Here is a tiny trained network, its code and every weight. The questions are about switching its units off for an input and a class, where a switched-off unit gives its printed mean instead of its output.

import numpy as np


def w(rows, s, z=0):
    codes = np.array(rows[::2]) - 128.0
    scale = np.full(codes.shape[1], s)
    scale[-1] = z or s
    return codes * scale


def norm(h):
    return h / np.sqrt((h * h).mean(-1, keepdims=True) + 1e-5)


def f(y):
    return y / 2 * (1 + np.tanh(0.7978845608 * (y + 0.044715 * y**3)))


def log_softmax(a):
    a = a - a.max(-1, keepdims=True)
    return a - np.log(np.exp(a).sum(-1, keepdims=True))


def net(x, mask):
    res = np.array(x, float).reshape(1, 5) / 4 @ E
    u = 0
    for l in range(4):
        y = f(norm(res) @ A[l][:, :-1].T + A[l][:, -1])
        res = res + np.where(mask[u : u + 3], y, B[l][:, -1]) @ B[l][:, :-1]
        u += 3
    return log_softmax(norm(res)[-1] @ U[:, :-1].T + U[:, -1])


A, B = {}, {}
E = w([
[92,142,81,66,181,124,149,174,150,89],'x0',
[105,82,207,119,85,96,122,205,83,198],'x1',
[82,123,56,198,148,204,86,226,86,101],'x2',
[229,123,106,149,161,150,221,168,179,205],'x3',
[131,148,117,151,159,102,100,186,254,90],'x4',
],0.0078)
A[0] = w([
[174,90,166,174,144,2,145,98,86,98,26],'0.n0',
[238,36,154,88,136,127,184,114,243,162,94],'0.n1',
[111,153,180,84,174,138,64,8,92,219,4],'0.n2',
],0.0042,0.0033)
B[0] = w([
[74,91,117,72,173,103,143,66,208,122,112],'0.n0',
[84,205,141,42,127,123,97,166,176,225,255],'0.n1',
[129,133,112,11,79,180,71,2,185,77,157],'0.n2',
],0.0083,0.0021)
A[1] = w([
[130,170,122,211,211,109,162,160,173,102,3],'1.n0',
[245,176,201,175,161,83,140,169,254,143,116],'1.n1',
[117,190,29,183,150,155,152,1,111,72,27],'1.n2',
],0.0054,0.0036)
B[1] = w([
[86,1,180,70,70,95,146,45,134,109,147],'1.n0',
[91,206,63,147,163,22,159,97,49,155,253],'1.n1',
[208,194,179,153,119,95,136,136,71,23,206],'1.n2',
],0.0096,0.0036)
A[2] = w([
[206,176,123,125,158,115,218,119,159,254,211],'2.n0',
[201,138,113,119,135,152,130,99,42,54,5],'2.n1',
[95,120,130,204,93,168,54,170,147,156,229],'2.n2',
],0.0086,0.0026)
B[2] = w([
[30,43,49,199,114,71,126,191,5,141,254],'2.n0',
[199,131,155,175,188,208,53,181,128,86,189],'2.n1',
[98,94,1,146,119,11,147,208,123,161,193],'2.n2',
],0.0091,0.008)
A[3] = w([
[118,63,149,113,148,215,185,187,33,158,162],'3.n0',
[72,131,177,96,96,138,151,63,91,130,7],'3.n1',
[117,36,107,137,154,178,70,254,144,162,70],'3.n2',
],0.008,0.0015)
B[3] = w([
[68,92,99,205,190,70,115,244,154,218,212],'3.n0',
[93,115,93,94,94,173,134,181,254,156,151],'3.n1',
[60,154,127,116,152,31,216,60,47,199,254],'3.n2',
],0.0086,0.0058)
U = w([
[195,194,141,181,175,181,33,131,128,1,168],'0',
[81,62,203,88,114,209,88,196,146,173,4],'1',
[42,96,35,208,155,66,175,193,35,188,216],'2',
[147,112,183,48,50,190,178,12,197,151,24],'3',
],0.0081,0.0034)

Each question gives the input, the list of numbers given to net, and the class t.
The units are the neurons (one row each of A and B). Each row of codes is followed by its name. A weight is (code - 128) times the scale printed after its matrix; where a second scale follows, it is the last column's (A, B and U).
mask holds one flag per neuron, layer by layer. A switched-off neuron (its flag False) gives its mean, the last column of its row in B, instead of its output. The means were averaged over made-up inputs and are rounded, as every weight is.
A unit's drop is (log p(t) with every unit on - log p(t) with that unit switched off) / (log p(t) with every unit on - log p(t) with every unit switched off).
The circuit of an input: a set's keep is (log p(t) with only the set's units on - log p(t) with every unit switched off) / (log p(t) with every unit on - log p(t) with every unit switched off). Starting from all 12 units, units are removed one at a time, each time the one whose removal leaves the highest keep (on an exact tie, the one counted first), for as long as the keep stays at least 0.8.
units of the circuit, in order: the units of the circuit, biggest drop first
most important unit: the unit with the biggest drop
top k neurons: the k neurons with the biggest drops, biggest first
k most important neurons of layer l: the k neurons of layer l with the biggest drops, biggest first
drop when u is switched off: that unit's drop, to one decimal
input [-1,7,-1,-3,-6], class 1: units of the circuit, in order -> 2.n0, 3.n2, 2.n2
input [-1,-7,-6,0,-6], class 0: units of the circuit, in order -> 1.n2, 2.n1
input [3,3,-6,-2,-6], class 3: most important unit -> 0.n2
input [4,-8,4,5,1], class 0: top 2 neurons -> 1.n2, 2.n0
input [-8,6,-6,-1,-4], class 3: 2 most important neurons of layer 0 -> 0.n2, 0.n0
input [6,-6,5,1,1], class 0: top 2 neurons -> 2.n0, 1.n2
input [7,-7,6,0,0], class 0: top 2 neurons -> 2.n0, 1.n2
input [5,4,-6,-7,6], class 1: units of the circuit, in order -> 2.n0, 3.n2
input [7,-3,-7,-3,-4], class 3: 2 most important neurons of layer 2 -> 2.n0, 2.n2
input [-2,-4,-4,-5,-7], class 0: top 2 neurons -> 2.n1, 1.n2
input [8,-7,7,4,6], class 0: top 2 neurons -> 2.n0, 2.n2
input [6,6,-5,-5,4], class 1: top 3 neurons -> 2.n0, 2.n2, 3.n2
input [-4,-5,-4,-2,-2], class 0: top 2 neurons -> 1.n2, 2.n1
input [-5,-1,1,0,0], class 0: most important unit -> 0.n1
input [8,1,-3,-7,-7], class 0: 2 most important neurons of layer 2 -> 2.n0, 2.n1
input [4,-2,-7,0,-5], class 3: top 2 neurons -> 0.n2, 1.n1
input [4,1,-5,-8,2], class 3: 2 most important neurons of layer 2 -> 2.n0, 2.n1
input [-5,3,-2,-5,-8], class 1: drop when 3.n2 is switched off -> 0.1
input [0,5,-8,-8,4], class 1: drop when 2.n2 is switched off -> -0.1
input [-4,6,-5,-2,0], class 3: drop when 0.n2 is switched off -> 0.3
input [-7,8,-8,-6,-1], class 3: top neuron -> 2.n0
